Below are the code and all the weights of a small trained network. Each question names an input and a class and asks about switching units off, where a switched-off unit gives its printed mean instead of its output.

import numpy as np


def w(rows, s, z=0):
    codes = np.array(rows[::2]) - 128.0
    scale = np.full(codes.shape[1], s)
    scale[-1] = z or s
    return codes * scale


def norm(h):
    return h / np.sqrt((h * h).mean(-1, keepdims=True) + 1e-5)


def f(y):
    return y / 2 * (1 + np.tanh(0.7978845608 * (y + 0.044715 * y**3)))


def log_softmax(a):
    a = a - a.max(-1, keepdims=True)
    return a - np.log(np.exp(a).sum(-1, keepdims=True))


def net(x, mask):
    res = np.array(x, float).reshape(1, 8) / 4 @ E
    u = 0
    for l in range(2):
        y = f(norm(res) @ A[l][:, :-1].T + A[l][:, -1])
        res = res + np.where(mask[u : u + 10], y, B[l][:, -1]) @ B[l][:, :-1]
        u += 10
    return log_softmax(norm(res)[-1] @ U[:, :-1].T + U[:, -1])


A, B = {}, {}
E = w([
[24,170,176,134,124,21,145],'x0',
[125,102,205,137,125,123,123],'x1',
[220,75,64,116,132,228,111],'x2',
[114,125,169,125,127,112,129],'x3',
[167,151,42,109,140,171,118],'x4',
[78,109,254,139,124,75,137],'x5',
[118,93,218,133,132,113,124],'x6',
[225,85,32,104,132,235,112],'x7',
],0.00088)
A[0] = w([
[125,124,127,131,137,136,132,99],'0.n0',
[144,119,117,146,139,144,126,2],'0.n1',
[132,131,133,152,121,118,147,145],'0.n2',
[127,122,123,106,141,130,121,96],'0.n3',
[130,132,136,153,105,124,147,189],'0.n4',
[129,129,125,123,121,127,119,141],'0.n5',
[176,107,115,138,123,173,127,69],'0.n6',
[108,111,254,134,137,117,125,71],'0.n7',
[155,131,113,131,139,176,113,12],'0.n8',
[117,132,127,130,128,143,120,113],'0.n9',
],0.0044,0.00078)
B[0] = w([
[149,138,121,126,117,112,150,124],'0.n0',
[141,112,141,87,108,129,126,117],'0.n1',
[119,130,129,93,145,140,82,133],'0.n2',
[149,143,128,166,115,122,158,125],'0.n3',
[113,133,103,76,161,135,104,139],'0.n4',
[118,119,131,144,149,133,153,130],'0.n5',
[163,80,108,66,158,147,92,167],'0.n6',
[175,77,244,202,3,63,201,255],'0.n7',
[147,86,130,89,136,107,182,144],'0.n8',
[133,121,122,131,135,109,162,126],'0.n9',
],0.0025,0.0026)
A[1] = w([
[121,103,254,146,88,93,128,95],'1.n0',
[176,109,115,123,139,185,114,43],'1.n1',
[107,152,105,108,150,117,120,206],'1.n2',
[176,119,105,123,129,188,122,65],'1.n3',
[153,72,190,135,107,169,122,162],'1.n4',
[150,137,91,138,129,174,126,121],'1.n5',
[154,88,146,115,124,152,123,61],'1.n6',
[110,122,221,151,117,91,145,70],'1.n7',
[138,150,102,108,137,124,129,253],'1.n8',
[82,174,108,121,141,112,130,219],'1.n9',
],0.0046,0.00057)
B[1] = w([
[227,141,225,155,11,10,255,255],'1.n0',
[120,81,123,61,171,115,139,160],'1.n1',
[128,151,175,180,111,149,104,136],'1.n2',
[140,61,143,68,146,113,157,163],'1.n3',
[91,182,91,138,110,108,114,167],'1.n4',
[145,101,215,107,114,69,167,147],'1.n5',
[94,168,84,99,143,126,126,140],'1.n6',
[241,72,152,100,78,94,197,213],'1.n7',
[103,119,203,145,91,107,109,143],'1.n8',
[97,157,122,202,124,178,91,143],'1.n9',
],0.0026,0.0041)
U = w([
[162,37,66,6,210,190,111,202],'0',
[186,122,254,181,21,21,223,184],'1',
[28,228,96,227,150,174,55,10],'2',
],0.0071,0.0013)

Each question gives the input, the list of numbers given to net, and the class t.
The units are the neurons (one row each of A and B). Each row of codes is followed by its name. A weight is (code - 128) times the scale printed after its matrix; where a second scale follows, it is the last column's (A, B and U).
mask holds one flag per neuron, layer by layer. A switched-off neuron (its flag False) gives its mean, the last column of its row in B, instead of its output. The means were averaged over made-up inputs and are rounded, as every weight is.
A unit's drop is (log p(t) with every unit on - log p(t) with that unit switched off) / (log p(t) with every unit on - log p(t) with every unit switched off).
The circuit of an input: a set's keep is (log p(t) with only the set's units on - log p(t) with every unit switched off) / (log p(t) with every unit on - log p(t) with every unit switched off). Starting from the 12 units with the biggest drops (on a tie, the unit counted first), units are removed one at a time, each time the one whose removal leaves the highest keep (on an exact tie, the one counted first), for as long as the keep stays at least 0.8.
circuit, biggest first: the units of the circuit, biggest drop first
top k neurons: the k neurons with the biggest drops, biggest first
drop when u is switched off: that unit's drop, to one decimal
input [4,-1,1,1,5,6,-7,4], class 2: circuit, biggest first	(1.n0; 1.n7; 0.n7)
input [7,-7,6,-1,8,-5,0,-1], class 0: circuit, biggest first	(1.n0)
input [5,-3,-7,2,2,-8,-2,-4], class 2: circuit, biggest first	(0.n7; 1.n0)
input [5,-8,3,-3,4,-5,7,-2], class 2: circuit, biggest first	(1.n0; 1.n7)
input [5,4,6,6,8,-7,6,-4], class 0: circuit, biggest first	(0.n7; 1.n0)
input [-8,-8,-5,-5,-3,5,-8,-4], class 2: top 2 neurons	(0.n7; 1.n0)
input [-1,-6,3,-6,-6,0,-6,-4], class 2: top 3 neurons	(0.n7; 1.n0; 1.n7)
input [1,-2,-2,-5,3,8,-8,5], class 0: top 3 neurons	(1.n0; 0.n7; 1.n7)
input [3,-1,-1,-6,5,6,-6,1], class 2: top 2 neurons	(0.n7; 1.n0)
input [8,-4,-5,-1,-2,-3,-2,4], class 2: drop when 0.n7 is switched off	0.6
input [0,-5,-4,1,5,-7,-4,-8], class 2: drop when 1.n0 is switched off	0.1
input [5,-6,7,2,-1,3,-5,1], class 0: drop when 0.n7 is switched off	0.2
input [-2,-1,-2,2,6,-2,-5,-3], class 2: drop when 1.n0 is switched off	0.9
